Below is a small trained network, with its code and all its weights. Each question gives an input and a target symbol and asks what happens when units are switched off, that is, made to give their printed mean instead of their output.

import numpy as np


def w(rows, s, z=0):
    codes = np.array(rows[::2]) - 128.0
    scale = np.full(codes.shape[1], s)
    scale[-1] = z or s
    return codes * scale


def f(y):
    return y / 2 * (1 + np.tanh(0.7978845608 * (y + 0.044715 * y**3)))


def softmax(a):
    e = np.exp(a - a.max(-1, keepdims=True))
    return e / e.sum(-1, keepdims=True)


def log_softmax(a):
    a = a - a.max(-1, keepdims=True)
    return a - np.log(np.exp(a).sum(-1, keepdims=True))


def net(x, mask):
    ids = ['αγδλμπτφ'.index(c) for c in x.split()]
    T = len(ids)
    res = E[ids] + P[:T]
    u = 0
    for l in range(3):
        r = res
        for j in range(2):
            rows = slice(2 * j, 2 * j + 2)
            q, k, v = (r @ M[l][rows].T for M in (Q, K, V))
            z = softmax(np.where(np.tri(T) > 0, q @ k.T / 2**0.5, -1e9)) @ v
            o = O[l][rows]
            res = res + np.where(mask[u + j], z, o[:, -1]) @ o[:, :-1]
        u += 2
        y = f(res @ A[l][:, :-1].T + A[l][:, -1])
        res = res + np.where(mask[u : u + 8], y, B[l][:, -1]) @ B[l][:, :-1]
        u += 8
    return log_softmax(res[-1] @ U[:, :-1].T + U[:, -1])


Q, K, V, O, A, B = {}, {}, {}, {}, {}, {}
E = w([
[96,96,185],'α',
[95,92,178],'γ',
[124,167,254],'δ',
[57,177,125],'λ',
[71,169,142],'μ',
[101,163,149],'π',
[239,65,145],'τ',
[148,108,77],'φ',
],0.015)
P = w([
[77,2,177],'0',
[89,77,149],'1',
[119,173,172],'2',
[137,211,182],'3',
[142,204,170],'4',
[158,201,173],'5',
[165,198,168],'6',
[156,176,144],'7',
[161,178,139],'8',
[163,173,133],'9',
[156,157,132],'10',
],0.009)
Q[0] = w([
[181,56,104],'0.h0',
[126,180,99],'0.h0',
[240,254,135],'0.h1',
[75,150,48],'0.h1',
],0.0066)
K[0] = w([
[225,181,131],'0.h0',
[117,32,254],'0.h0',
[157,76,143],'0.h1',
[86,125,186],'0.h1',
],0.0061)
V[0] = w([
[128,160,87],'0.h0',
[203,141,198],'0.h0',
[1,127,225],'0.h1',
[60,165,204],'0.h1',
],0.0076)
O[0] = w([
[179,166,99,72],'0.h0',
[130,206,90,181],'0.h0',
[55,143,172,253],'0.h1',
[165,239,255,209],'0.h1',
],0.0062,0.0049)
A[0] = w([
[110,166,117,95],'0.n0',
[145,164,131,69],'0.n1',
[205,49,196,211],'0.n2',
[186,166,9,122],'0.n3',
[94,122,73,2],'0.n4',
[140,173,129,77],'0.n5',
[59,113,139,195],'0.n6',
[94,78,72,208],'0.n7',
],0.012,0.0049)
B[0] = w([
[160,91,139,147],'0.n0',
[127,80,143,137],'0.n1',
[118,188,85,255],'0.n2',
[128,5,127,148],'0.n3',
[109,102,80,108],'0.n4',
[129,28,152,151],'0.n5',
[163,156,196,239],'0.n6',
[55,162,93,130],'0.n7',
],0.013,0.0055)
Q[1] = w([
[72,161,102],'1.h0',
[171,139,128],'1.h0',
[43,11,18],'1.h1',
[56,116,67],'1.h1',
],0.011)
K[1] = w([
[213,102,69],'1.h0',
[161,147,201],'1.h0',
[15,201,217],'1.h1',
[152,254,108],'1.h1',
],0.0088)
V[1] = w([
[186,143,190],'1.h0',
[161,125,64],'1.h0',
[216,168,139],'1.h1',
[226,253,26],'1.h1',
],0.0072)
O[1] = w([
[48,1,88,227],'1.h0',
[162,66,181,2],'1.h0',
[189,155,103,168],'1.h1',
[217,84,212,205],'1.h1',
],0.0061,0.0082)
A[1] = w([
[12,58,94,63],'1.n0',
[99,132,194,75],'1.n1',
[123,142,23,153],'1.n2',
[165,202,17,180],'1.n3',
[187,93,102,36],'1.n4',
[92,101,227,1],'1.n5',
[162,101,13,58],'1.n6',
[121,119,87,162],'1.n7',
],0.011,0.0072)
B[1] = w([
[153,176,150,170],'1.n0',
[151,164,48,254],'1.n1',
[231,111,164,170],'1.n2',
[200,142,184,201],'1.n3',
[99,109,34,133],'1.n4',
[224,149,72,251],'1.n5',
[165,2,19,167],'1.n6',
[155,104,181,134],'1.n7',
],0.0067,0.0064)
Q[2] = w([
[121,254,208],'2.h0',
[142,91,134],'2.h0',
[166,129,30],'2.h1',
[36,94,216],'2.h1',
],0.0076)
K[2] = w([
[254,45,151],'2.h0',
[152,213,127],'2.h0',
[163,133,230],'2.h1',
[36,143,60],'2.h1',
],0.01)
V[2] = w([
[153,161,150],'2.h0',
[173,20,169],'2.h0',
[96,57,8],'2.h1',
[149,164,1],'2.h1',
],0.0077)
O[2] = w([
[117,254,161,173],'2.h0',
[199,72,114,86],'2.h0',
[138,234,91,6],'2.h1',
[187,161,170,130],'2.h1',
],0.0046,0.012)
A[2] = w([
[166,50,114,160],'2.n0',
[99,133,140,51],'2.n1',
[66,182,85,121],'2.n2',
[77,160,154,31],'2.n3',
[71,8,164,148],'2.n4',
[157,132,87,254],'2.n5',
[180,96,181,63],'2.n6',
[54,111,118,75],'2.n7',
],0.011,0.0063)
B[2] = w([
[42,115,161,234],'2.n0',
[198,120,101,126],'2.n1',
[150,98,101,221],'2.n2',
[154,135,79,185],'2.n3',
[180,250,134,148],'2.n4',
[115,160,255,216],'2.n5',
[142,130,50,255],'2.n6',
[152,74,11,149],'2.n7',
],0.0083,0.0066)
U = w([
[103,164,80,2],'α',
[104,156,73,29],'γ',
[130,255,123,172],'δ',
[111,163,78,7],'λ',
[100,156,87,22],'μ',
[56,78,108,219],'π',
[189,82,105,177],'τ',
[12,138,240,241],'φ',
],0.0078,0.0057)

Each question gives the input, a string of symbols that net reads in full, and the target symbol t.
The units are the heads (2 rows each of Q, K, V and O) and the neurons (one row each of A and B). Each row of codes is followed by its name. A weight is (code - 128) times the scale printed after its matrix; where a second scale follows, it is the last column's (O, A, B and U).
mask holds one flag per unit, layer by layer, with each layer's heads first. A switched-off unit (its flag False) gives its mean, the last column of its rows in O or B, instead of its output. The means were averaged over made-up inputs and are rounded, as every weight is.
A unit's drop is (log p(t) with every unit on - log p(t) with that unit switched off) / (log p(t) with every unit on - log p(t) with every unit switched off).
The circuit of an input: a set's keep is (log p(t) with only the set's units on - log p(t) with every unit switched off) / (log p(t) with every unit on - log p(t) with every unit switched off). Starting from the 12 units with the biggest drops (on a tie, the unit counted first), units are removed one at a time, each time the one whose removal leaves the highest keep (on an exact tie, the one counted first), for as long as the keep stays at least 0.8.
units of the circuit, in order: the units of the circuit, biggest drop first
unit that matters most: the unit with the biggest drop
top k neurons: the k neurons with the biggest drops, biggest first
k most important neurons of layer l: the k neurons of layer l with the biggest drops, biggest first
which heads matter: for each layer, one digit per head in row order, 1 if its drop is at least 0.15 and else 0, layers parted by /
input δ δ α, target δ: 2 most important neurons of layer 1	(1.n5; 1.n1)
input φ φ λ λ α δ τ τ μ μ, target τ: units of the circuit, in order	(0.n2; 1.h1; 0.n7; 0.h1)
input π α π μ μ τ γ, target τ: which heads matter	00 / 01 / 00
input τ α γ π μ π λ, target τ: unit that matters most	0.n2
input π γ γ α δ φ τ δ λ α, target τ: units of the circuit, in order	(0.h1; 1.h1; 0.n2)
input φ μ φ τ π, target τ: units of the circuit, in order	(1.h1; 0.n2; 0.h1; 0.n7)
input μ π δ π π α μ τ τ γ, target τ: which heads matter	00 / 01 / 10
input φ α φ α π α φ π, target φ: which heads matter	00 / 00 / 00
input τ λ τ α, target τ: units of the circuit, in order	(0.n2; 1.h1; 2.h0; 0.h1)
input δ α μ α μ γ δ φ π τ, target δ: which heads matter	01 / 01 / 11
input φ φ δ π τ π τ, target φ: units of the circuit, in order	(2.n0; 2.n5; 0.n3; 0.h1)
input φ μ γ π γ α α π π, target φ: units of the circuit, in order	(2.n6; 1.n5)
input δ τ γ μ, target τ: top 3 neurons	(0.n2; 1.n5; 0.n5)
input γ τ π μ τ, target φ: top 2 neurons	(0.n6; 0.n3)
input γ φ α τ α γ δ, target τ: unit that matters most	1.h1
input δ π φ π δ τ μ φ δ λ, target φ: 2 most important neurons of layer 0	(0.n3; 0.n2)
input φ φ π α τ τ τ λ λ, target τ: which heads matter	00 / 11 / 10
input α φ τ τ φ π τ α α τ φ, target φ: top 3 neurons	(2.n0; 2.n5; 0.n3)
input τ α π μ λ γ δ, target τ: top 2 neurons	(0.n2; 1.n5)
input α δ γ, target δ: 2 most important neurons of layer 2	(2.n0; 2.n3)
input γ φ μ γ π π λ τ δ λ π, target τ: top 2 neurons	(0.n2; 2.n6)
input γ γ λ μ α μ γ λ φ φ τ, target δ: which heads matter	00 / 01 / 11
input φ μ μ π τ γ π π φ, target φ: top neuron	(2.n0)
